Below is a small trained network, with its code and all its weights. Each question gives an input and a target symbol and asks what happens when units are switched off, that is, made to give their printed mean instead of their output.

import numpy as np


def w(rows, s, z=0):
    codes = np.array(rows[::2]) - 128.0
    scale = np.full(codes.shape[1], s)
    scale[-1] = z or s
    return codes * scale


def norm(h):
    return h / np.sqrt((h * h).mean(-1, keepdims=True) + 1e-5)


def softmax(a):
    e = np.exp(a - a.max(-1, keepdims=True))
    return e / e.sum(-1, keepdims=True)


def log_softmax(a):
    a = a - a.max(-1, keepdims=True)
    return a - np.log(np.exp(a).sum(-1, keepdims=True))


def net(x, mask):
    ids = ['ΓΘΛΣΨαεζξτφω'.index(c) for c in x.split()]
    T = len(ids)
    res = E[ids] + P[:T]
    u = 0
    for l in range(3):
        r = norm(res)
        for j in range(3):
            rows = slice(4 * j, 4 * j + 4)
            q, k, v = (r @ M[l][rows].T for M in (Q, K, V))
            z = softmax(np.where(np.tri(T) > 0, q @ k.T / 4**0.5, -1e9)) @ v
            o = O[l][rows]
            res = res + np.where(mask[u + j], z, o[:, -1]) @ o[:, :-1]
        u += 3
    return log_softmax(norm(res)[-1] @ U[:, :-1].T + U[:, -1])


Q, K, V, O = {}, {}, {}, {}
E = w([
[67,192,137,92,167,140,128],'Γ',
[72,201,142,95,174,153,145],'Θ',
[76,170,110,65,173,120,117],'Λ',
[67,182,123,82,183,143,138],'Σ',
[46,182,138,91,177,144,141],'Ψ',
[103,137,115,91,150,119,219],'α',
[83,33,74,56,215,135,120],'ε',
[125,59,28,117,164,177,134],'ζ',
[219,66,39,95,126,167,61],'ξ',
[76,107,162,195,34,218,149],'τ',
[113,96,40,46,45,120,55],'φ',
[73,59,88,59,101,122,2],'ω',
],0.0068)
P = w([
[122,143,65,190,147,62,126],'0',
[104,141,64,142,147,95,128],'1',
[103,134,74,120,141,117,135],'2',
[103,131,83,102,137,138,135],'3',
[110,133,94,84,134,158,142],'4',
[111,133,108,68,133,175,143],'5',
[113,133,119,50,130,196,149],'6',
[120,125,136,29,135,214,152],'7',
[120,126,138,2,124,233,144],'8',
],0.006)
Q[0] = w([
[114,147,96,129,141,182,171],'0.h0',
[94,158,138,115,157,100,128],'0.h0',
[174,155,216,234,146,27,84],'0.h0',
[143,129,146,120,138,64,122],'0.h0',
[168,152,195,177,160,52,74],'0.h1',
[124,126,136,149,181,143,114],'0.h1',
[153,130,126,152,50,37,131],'0.h1',
[132,129,153,97,186,146,108],'0.h1',
[150,105,142,120,88,174,114],'0.h2',
[116,144,179,193,111,77,154],'0.h2',
[88,171,115,2,116,189,180],'0.h2',
[79,123,108,101,111,213,169],'0.h2',
],0.014)
K[0] = w([
[159,99,144,88,53,205,121],'0.h0',
[95,84,103,98,162,187,197],'0.h0',
[123,175,28,126,236,2,125],'0.h0',
[89,201,75,108,208,90,150],'0.h0',
[101,243,109,196,212,47,129],'0.h1',
[124,158,86,94,193,136,198],'0.h1',
[82,150,97,229,114,40,55],'0.h1',
[114,105,176,88,201,179,167],'0.h1',
[168,171,223,59,160,154,161],'0.h2',
[84,138,90,187,205,16,139],'0.h2',
[103,61,135,49,114,236,133],'0.h2',
[128,123,101,8,125,178,116],'0.h2',
],0.0078)
V[0] = w([
[43,87,191,140,95,138,201],'0.h0',
[139,127,76,84,251,26,149],'0.h0',
[131,166,122,22,91,43,10],'0.h0',
[83,147,182,61,224,132,190],'0.h0',
[182,124,129,20,121,46,171],'0.h1',
[169,204,159,90,239,137,42],'0.h1',
[80,196,143,147,176,168,96],'0.h1',
[75,112,106,137,151,118,213],'0.h1',
[172,107,133,73,177,33,86],'0.h2',
[76,164,176,242,81,255,194],'0.h2',
[37,180,120,228,41,187,30],'0.h2',
[130,248,184,28,222,44,180],'0.h2',
],0.0045)
O[0] = w([
[86,138,127,139,162,181,108,94],'0.h0',
[140,126,133,95,168,43,162,216],'0.h0',
[204,118,186,158,126,116,187,124],'0.h0',
[77,115,137,171,160,91,136,171],'0.h0',
[148,166,55,171,125,89,61,199],'0.h1',
[128,65,118,199,89,106,90,105],'0.h1',
[130,84,136,163,108,146,185,113],'0.h1',
[164,138,101,99,112,154,142,223],'0.h1',
[145,165,188,177,134,117,95,136],'0.h2',
[137,81,26,103,115,108,144,2],'0.h2',
[140,87,122,61,96,58,178,8],'0.h2',
[164,162,114,164,85,128,2,138],'0.h2',
],0.0068,0.0037)
Q[1] = w([
[38,152,69,155,129,143,28],'1.h0',
[169,126,104,144,186,180,18],'1.h0',
[130,187,143,15,144,152,191],'1.h0',
[177,200,137,46,171,162,109],'1.h0',
[137,177,104,68,244,221,137],'1.h1',
[137,132,164,95,92,171,123],'1.h1',
[130,4,77,216,30,67,117],'1.h1',
[28,145,33,172,116,109,26],'1.h1',
[140,109,68,119,79,153,40],'1.h2',
[129,62,121,140,83,155,130],'1.h2',
[115,122,167,187,18,43,150],'1.h2',
[130,230,67,162,102,151,44],'1.h2',
],0.012)
K[1] = w([
[86,154,57,224,170,225,174],'1.h0',
[98,193,139,122,53,249,101],'1.h0',
[166,29,110,50,119,167,147],'1.h0',
[169,97,142,66,101,202,125],'1.h0',
[153,93,114,99,76,214,126],'1.h1',
[82,93,142,132,84,138,115],'1.h1',
[133,162,112,156,147,31,165],'1.h1',
[90,141,55,192,206,165,250],'1.h1',
[92,155,124,149,97,218,71],'1.h2',
[119,163,163,121,66,132,139],'1.h2',
[96,182,126,164,130,38,127],'1.h2',
[101,97,110,103,175,148,45],'1.h2',
],0.012)
V[1] = w([
[122,30,114,142,143,122,159],'1.h0',
[188,53,81,165,156,124,157],'1.h0',
[152,122,138,128,203,101,88],'1.h0',
[111,225,124,140,176,135,163],'1.h0',
[169,131,184,85,23,102,98],'1.h1',
[167,70,170,195,183,117,80],'1.h1',
[220,157,92,173,174,143,128],'1.h1',
[94,76,181,172,227,157,101],'1.h1',
[128,254,116,89,53,109,135],'1.h2',
[130,105,90,158,97,143,112],'1.h2',
[59,110,141,171,64,129,143],'1.h2',
[125,194,76,142,122,142,188],'1.h2',
],0.008)
O[1] = w([
[149,35,83,77,107,131,170,80],'1.h0',
[206,56,110,66,151,185,197,135],'1.h0',
[125,79,160,152,134,199,78,187],'1.h0',
[85,176,58,194,203,131,86,196],'1.h0',
[197,107,246,126,87,117,59,75],'1.h1',
[107,42,141,179,168,209,144,99],'1.h1',
[152,185,110,141,231,193,145,209],'1.h1',
[13,2,69,207,166,153,169,116],'1.h1',
[112,150,22,103,75,184,11,148],'1.h2',
[166,166,99,120,112,99,144,90],'1.h2',
[235,86,118,134,89,164,180,2],'1.h2',
[172,125,89,105,174,140,11,178],'1.h2',
],0.0068,0.006)
Q[2] = w([
[130,129,137,3,74,177,133],'2.h0',
[164,48,189,217,196,120,189],'2.h0',
[80,147,40,218,117,64,118],'2.h0',
[204,124,220,136,92,175,85],'2.h0',
[82,138,180,65,148,192,148],'2.h1',
[82,161,81,109,177,109,135],'2.h1',
[188,130,78,81,106,142,160],'2.h1',
[159,158,113,136,179,194,54],'2.h1',
[117,141,195,101,172,212,119],'2.h2',
[109,144,169,31,125,75,146],'2.h2',
[179,72,78,121,181,41,157],'2.h2',
[145,70,131,133,142,117,166],'2.h2',
],0.012)
K[2] = w([
[153,59,117,15,96,134,110],'2.h0',
[167,132,167,215,199,134,164],'2.h0',
[4,182,63,213,95,111,138],'2.h0',
[212,130,193,156,101,123,80],'2.h0',
[83,131,138,11,89,230,149],'2.h1',
[89,129,45,104,151,144,131],'2.h1',
[221,66,91,114,139,123,166],'2.h1',
[134,161,130,134,187,216,101],'2.h1',
[153,84,137,95,91,198,68],'2.h2',
[216,52,181,93,121,39,107],'2.h2',
[158,178,148,231,202,53,89],'2.h2',
[124,112,145,199,136,133,131],'2.h2',
],0.011)
V[2] = w([
[119,85,53,109,150,47,107],'2.h0',
[93,168,136,122,139,126,196],'2.h0',
[176,82,175,157,198,86,93],'2.h0',
[188,94,208,118,140,165,131],'2.h0',
[110,104,149,166,116,120,189],'2.h1',
[96,145,195,147,175,3,130],'2.h1',
[99,161,106,192,186,186,171],'2.h1',
[86,164,149,134,198,83,72],'2.h1',
[82,105,75,121,83,102,147],'2.h2',
[139,121,69,123,102,126,157],'2.h2',
[119,91,100,50,151,128,146],'2.h2',
[92,96,131,107,182,74,81],'2.h2',
],0.0077)
O[2] = w([
[81,135,137,90,48,73,172,122],'2.h0',
[169,67,104,89,113,116,63,139],'2.h0',
[93,197,148,119,82,234,116,152],'2.h0',
[114,152,89,137,172,220,100,110],'2.h0',
[143,178,121,105,112,101,66,59],'2.h1',
[153,18,79,94,35,35,48,117],'2.h1',
[253,138,160,123,158,120,141,249],'2.h1',
[188,43,131,123,83,111,166,254],'2.h1',
[110,176,187,152,112,162,46,42],'2.h2',
[128,153,183,163,166,131,84,73],'2.h2',
[150,105,152,179,113,216,124,129],'2.h2',
[103,123,147,88,54,210,184,179],'2.h2',
],0.0068,0.0056)
U = w([
[144,139,67,164,30,169,160,45],'Γ',
[148,183,172,208,96,94,213,120],'Θ',
[185,84,130,182,101,94,91,167],'Λ',
[182,102,119,174,97,99,131,130],'Σ',
[132,113,150,172,95,87,153,195],'Ψ',
[143,152,2,133,161,117,10,38],'α',
[47,102,251,205,225,41,159,167],'ε',
[118,86,76,19,140,68,187,97],'ζ',
[150,161,165,95,214,215,134,95],'ξ',
[70,159,135,122,95,143,159,4],'τ',
[195,173,195,47,119,70,69,136],'φ',
[66,45,150,100,79,154,54,215],'ω',
],0.0092,0.003)

Each question gives the input, a string of symbols that net reads in full, and the target symbol t.
The units are the heads (4 rows each of Q, K, V and O). Each row of codes is followed by its name. A weight is (code - 128) times the scale printed after its matrix; where a second scale follows, it is the last column's (O and U).
mask holds one flag per head, layer by layer. A switched-off head (its flag False) gives its mean, the last column of its rows in O, instead of its output. The means were averaged over made-up inputs and are rounded, as every weight is.
A unit's drop is (log p(t) with every unit on - log p(t) with that unit switched off) / (log p(t) with every unit on - log p(t) with every unit switched off).
The circuit of an input: a set's keep is (log p(t) with only the set's units on - log p(t) with every unit switched off) / (log p(t) with every unit on - log p(t) with every unit switched off). Starting from all 9 units, units are removed one at a time, each time the one whose removal leaves the highest keep (on an exact tie, the one counted first), for as long as the keep stays at least 0.8.
units of the circuit, in order: the units of the circuit, biggest drop first
most important unit: the unit with the biggest drop
heads that matter: for each layer, one digit per head in row order, 1 if its drop is at least 0.15 and else 0, layers parted by /
input φ Ψ Ψ, target φ: most important unit -> 0.h0
input Ψ ζ α ξ Θ ε α ω, target ω: units of the circuit, in order -> 0.h0, 1.h1
input α ξ ξ ω Θ, target ω: units of the circuit, in order -> 2.h1, 1.h1, 0.h2
input Θ ζ ζ α ζ ζ α Θ, target ζ: units of the circuit, in order -> 2.h0, 0.h2
input ξ α α ξ ξ α α τ ε, target ζ: heads that matter -> 001 / 110 / 100
input ω ξ α, target ω: heads that matter -> 011 / 010 / 010
input Σ Σ α ζ τ ε, target ζ: heads that matter -> 001 / 010 / 100
input α α Θ ζ α α, target ζ: heads that matter -> 000 / 000 / 100
input Γ ζ φ ξ, target φ: heads that matter -> 100 / 010 / 000
input α ξ ε, target ξ: heads that matter -> 100 / 010 / 100
input Γ α ε α Θ, target ε: heads that matter -> 000 / 001 / 000
input Γ α ξ ξ Θ α τ, target α: units of the circuit, in order -> 0.h0, 0.h2, 2.h0
input α α α ζ, target ζ: heads that matter -> 000 / 000 / 000
input ξ α ξ α ω ζ α ω φ, target ω: units of the circuit, in order -> 1.h1, 2.h1, 0.h0
input ε Γ α α Ψ, target α: units of the circuit, in order -> 0.h2
input α Γ ε α φ, target φ: units of the circuit, in order -> 0.h0, 1.h1
input α τ ξ ζ ξ α Σ ξ Θ, target ε: units of the circuit, in order -> 0.h1, 1.h2
input α φ Λ, target φ: units of the circuit, in order -> 1.h1, 0.h0
input Λ α α ε φ α α Γ Σ, target α: units of the circuit, in order -> 0.h2, 1.h0
input φ Γ ζ α ε α α φ ε, target φ: units of the circuit, in order -> 1.h1
input α α Θ α ξ ζ α α Γ, target α: units of the circuit, in order -> 0.h2, 0.h0, 1.h2
input ξ φ α Θ, target φ: units of the circuit, in order -> 1.h1, 0.h0
input Θ α Λ α Γ Θ Λ ω ξ, target ω: units of the circuit, in order -> 1.h1, 0.h0, 0.h2, 2.h1
input α ξ α ζ ω α, target ω: units of the circuit, in order -> 1.h1, 2.h1, 0.h2
input Θ ζ α α ε, target ε: heads that matter -> 001 / 101 / 101
input Λ ξ φ ξ, target φ: heads that matter -> 101 / 010 / 000
input Γ α ζ α Γ Θ φ Ψ, target φ: heads that matter -> 000 / 010 / 000
input α Σ ε α, target ε: most important unit -> 0.h2
input ζ ζ Γ Θ α Λ, target α: heads that matter -> 001 / 001 / 000
input α ω α α Λ α, target α: heads that matter -> 001 / 000 / 000
